[[-80 -60 -52 -87 -21]
 [  8  -1  -2  30 -24]]	8

[[  87  -94 -109  -67]
 [ -81   84   34   74]
 [  88  -95 -109  -67]]	-81

[[ 86  13  25 -86 -59 -63 -22]
 [-27 -23   6  14 -23 -17 -23]
 [  9  35  18  -3  19  -2  34]]	-27

[[   4   -8    4 -110 -113]
 [  -9    8  -10 -111 -113]]	-9

[[ -7 -17  64  47 -81]
 [ -5  -4  95  67 -51]
 [ -8 -24  29  24 -94]]	-5

[[  94 -114  -96  -42   99]
 [  93 -113  -95  -43   98]
 [  93 -114  -96  -43   99]]	93
---
array([-0.44,  1.50, -0.74, -1.02]) yields -0.44
array([-1.0,  0.2,  1.4, -1.3, -0.1,  0.9]) yields -1.0
array([-0.194,  0.129, -0.046, -0.166, -0.149, -0.177]) yields -0.194
array([ 13.025,  -0.830,  -6.024, -10.515]) yields 13.025
array([ -2.34,   2.01, -17.73,  12.02, -11.95]) yields -2.34
array([  35.96,  100.10,    6.67, -125.93,   68.09]) yields 35.96
---
[ 601 -359 -514 -532] 601, -532

[[  6 137 492 395]
 [825 923 921 330]] 6, 330

[[ 14 -23 -31  41]
 [ 46  -6 -24 -24]] 14, -24

[7 6 6 2 2 3 7] 7, 7

[-10  45  25 -37] -10, -37

[[3364 3476 6437 2073 3718]
 [4549 1088 2886 9085 5272]] 3364, 5272

[3884 6876 5147 6178 7861 2742] 3884, 2742

[-41  41 -35  27  19 -30 -12] -41, -12

[43 90 45 22  0] 43, 0

[1177 7115 8475 5167 5079] 1177, 5079
---
Q: array([ 81,  79, -20, -22,  87,  73])
A: 87, 81

Q: array([ -77, -103,   34,   64,  -64,  -94,   48])
A: 64, 48

Q: array([109,  92, -50, -72, -39])
A: 109, 92

Q: array([ 43, -85, -16, -49, -32])
A: 43, -16

Q:
array([[-44, -27, -52, -83],
       [ 70,  16,  61,  58],
       [ 27,  84, -68, -22]])
A: 84, 70

Q: array([ 73,  78, -20,  87, -45,  34])
A: 87, 78
---
-21	91	-36	-18	33
-48	28	-33	63	-61
-14	67	4	-3	51
-> 4

87	-17	34	-3
-42	88	-84	-84
44	-109	104	113
-> 104

28	-24	-9	95	11	31
-78	-8	27	-4	-55	0
-35	12	18	-14	11	7
-> 18

7	-46	-44	-4	-104
-54	-24	-26	47	-29
26	39	-56	-12	1
-> -56

-44	69	-74	-63	-89	-61
44	57	55	-32	44	69
92	-76	88	55	-87	20
-> 88

111	19	-41	1	-14
-2	14	-13	12	-27
15	5	-21	24	19
-> -21

-15	-4	-13	-7	12
25	19	-39	0	-77
1	1	19	22	-89
-> 19

90	17	85	-50	49	11
78	39	112	-21	45	9
-21	-23	62	35	-61	89
-> 62

-5	-38	86	-75	-1
3	-21	79	-87	-16
-2	-70	-31	82	42
-> -31

91	-34	84	91	-51
-77	-29	-84	-111	61
-5	90	3	22	-2
-> 3
---
Q: [-52  91 -25 -46  61]
A: 61
Q: [  3  13 -25  77  40 104 -16]
A: -16
Q: [ 108   22 -104   10  -38   13]
A: 13
Q: [   7  -24 -113   59  -12   67  -89]
A: -89
Q: [-113   18  -74  103  109    0]
A: 0
Q: [-25 109  -2  19]
A: 19
Q: [ 98  -2  91 -79 -85 -20 -25]
A: -25
---
 134.55   -51.04  -139.45  -104.02   -29.91 gives -104.02
-1.61   1.98  -1.28  -1.01   1.45   0.84  -0.74 gives 0.84
 0.09   0.18   0.19  -0.11   0.06   0.17 gives 0.06
 0.6   1.4  -0.3  -1.7 gives -0.3
-1.593   1.645   1.106   1.089   0.355  -0.480  -0.402 gives -0.480
  88.94  -160.16    -5.88  -179.54    78.80    67.02   194.91 gives 67.02
---
[[-29, -27, -61, 99], [-13, -22, -24, 23], [5, 6, 3, -4]]
3
[[20, 46, -31, -63, 4, 17, 40], [-74, -9, -21, -23, -77, -116, 79], [26, -40, 25, 51, 34, 4, -18]]
25
[[23, -1, -97, 36, 23, -5], [18, 16, -94, 16, 43, 18], [14, 21, -91, 10, 48, 26]]
-91
[[-10, 58, 4, 8, 14, 52], [37, 46, -1, 10, -2, 30], [-86, -7, 72, 93, -13, 32]]
72
[[-7, -1, -30, 40, 37, -42, -10], [47, 24, 27, 12, -46, -28, 24], [-35, 88, 1, -26, -31, 39, -22]]
1
[[-68, -50, 58, -65, 32, 59, 54], [109, -32, 2, -27, -55, -63, -1], [22, -47, 87, -18, -14, -14, 9]]
87
[[-9, -70, -6, 20, -85], [36, -79, -12, -79, -13], [6, -71, 2, 30, -88]]
2
[[92, -18, 17, 22], [-30, 110, 109, -58], [-26, 59, 109, -15]]
109
[[7, -29, 95, -17, 15], [1, 3, 74, -27, 21], [-6, 16, 31, -23, 15]]
31
[[-18, -14, -36, 40, 9, -1, 9], [22, -12, -22, -25, -105, 65, 15], [5, -9, 24, 8, 72, 1, -90]]
24
---
  12    10   -20   -30
  14     0   -26   -60
  16   -17   -22  -114
-> 14

-100    -3   -61   -59
 -82     2   -41   -66
-> -100

-41  -39  -93   32    1
-16   17   14  -47  -56
-> -41

 -97   -54   -54  -100    16   -33
   4    -9    31   -49   -58    -7
-> -97

 61  -70   28   -4  -46
 76   49   86  -24   56
 -3   55  -38  -21   21
-> 76

 42   15  -54  -18    9
 42   53   -3   64    9
 42   13   92  -26    9
-> 42

-16   16   16  -13
 88   52  -12    1
 19   62  -47  -11
-> 88
---
-14  -41    2   19   69
-24  -70   34   39   82
-> 2

-19   14   77  -84 -> 14

 53  107   72   68 -> 107

-82  104   29  -23   15  -41 -> -23

 30   35  -27  -50   14
 55  -12   58    8  -91
 27   14  -13  -67   29
-> -27

84  26  59  54 -> 26

   7    16    90    -4
 -15   -33   -66    26
   0    -3  -108    73
-> 16

 75   -6  111   77   27   24    2 -> 27

 51   12  -47  -20   85
 40   95  -60   33  -26
-> -47

-29  111   45    8  -21   28 -> 8
---
[[-25  24  51 -39]
 [ -3 -61  -9 111]] yields 51

[[ 17  22  41  66  33]
 [ 66  36   9   9  -9]
 [ 41  22  -5   6 -98]] yields 41

[[ 63  73 -50   0  68 -27]
 [ 68  18  19  94  15  31]
 [ 64  43  12 -16  32 -82]] yields -50

[ 53 -88 102  64  -6] yields 102

[[ 90  65 -42  -7  -9]
 [-12 -14 -28  24 -23]] yields -42

[[-42 -14  17  98]
 [ 32  31   5 -19]
 [-16  -5   8 -44]] yields 17

[[ -47   96  -10  -31 -102  -37]
 [  32   30   51  -19  -22  -25]] yields -10

[  55   18   38 -113] yields 38

[[ 74  72  18   6 114  55  14]
 [-43 -71 -82  19 -16 -31 -10]] yields 18
---
[[   1    0    1   -1]
 [-107    6 -106  -29]
 [  -8    9   -9  -11]] ans = 9

[[ -36   -9  -96   -1 -100]
 [  -5    0  -47    1  -48]
 [ -11   14  -53    5  -70]] ans = -53

[[  47    4  -29   17   18  -45]
 [  50  -31  -22  -19 -100  -38]
 [  51   18  -52  -55   13  -18]] ans = -55

[[-28  82 -35  21  79 -34  65]
 [-10 -10 -15  54  -3   8 -23]
 [ 32  32  47   2  52  32   9]] ans = 52

[[-29  20 -31  35  32]
 [ 43 -20  40  13  22]
 [-38 106  75  -9 -67]] ans = 75

[[ 69 -60   0 -98   4 -19 -35]
 [ 60 -61   6 -98  12 -19 -19]
 [ 66 -60 -23 -98  18 -19 -14]] ans = 18

[[ 23  -7  12  19  -8   7]
 [ 81 -40  12 -15  -2  -9]
 [-23  13   9 -33  50   2]] ans = -33

[[  17 -110    9   45 -107]
 [  -3  -16   11    4  -22]
 [ -24   56    6  -41   56]] ans = 6

[[  24   57    7 -110 -114]
 [ -56  -57  -90   53   60]
 [  56   15   24  -52   25]] ans = 24

[[ 54 -29  29  66 -51 -52]
 [ 11 -38  -2   7  51  99]
 [ 10   5 -94  70 -28 -63]] ans = 70
---
[ 54  69  21 -96 -15 -29 114]	-29

[[  8  37  16  -4   6  16  18]
 [114  38 -46  39 -73 -89 -25]]	-89

[[-17  47 109  64  57  78]
 [ 49  81 -73  96 -78 -78]]	-78

[ 20   2 -24 -15  25  97]	25

[ 72  82   2 -25]	2

[[ 57 -64 -92 -39  90]
 [-75  44 -15 -10  22]]	-10
---
[-18 -54 110  51  29  11  35] >> 110, 51

[[-60  51  65 -12  12]
 [-75  94  62  13  11]
 [-62  73  68  -1  15]] >> 94, 73

[[-68 -81  67  60  39 -59  91]
 [-15 -31  29  59 -64 -30  40]
 [-32 -50  39  38  62  -9  93]] >> 93, 91

[-12 -15 -98   5  16] >> 16, 5

[[  -4 -109    0  -87  -49]
 [  54   88   32   68   48]
 [  35   26  -23   10  -14]] >> 88, 68

[[-43  70 104  17]
 [ 62 -69 -46 -34]
 [-19  36  44 -46]] >> 104, 70

[-84 -27  -9 -11 -39 -48] >> -9, -11
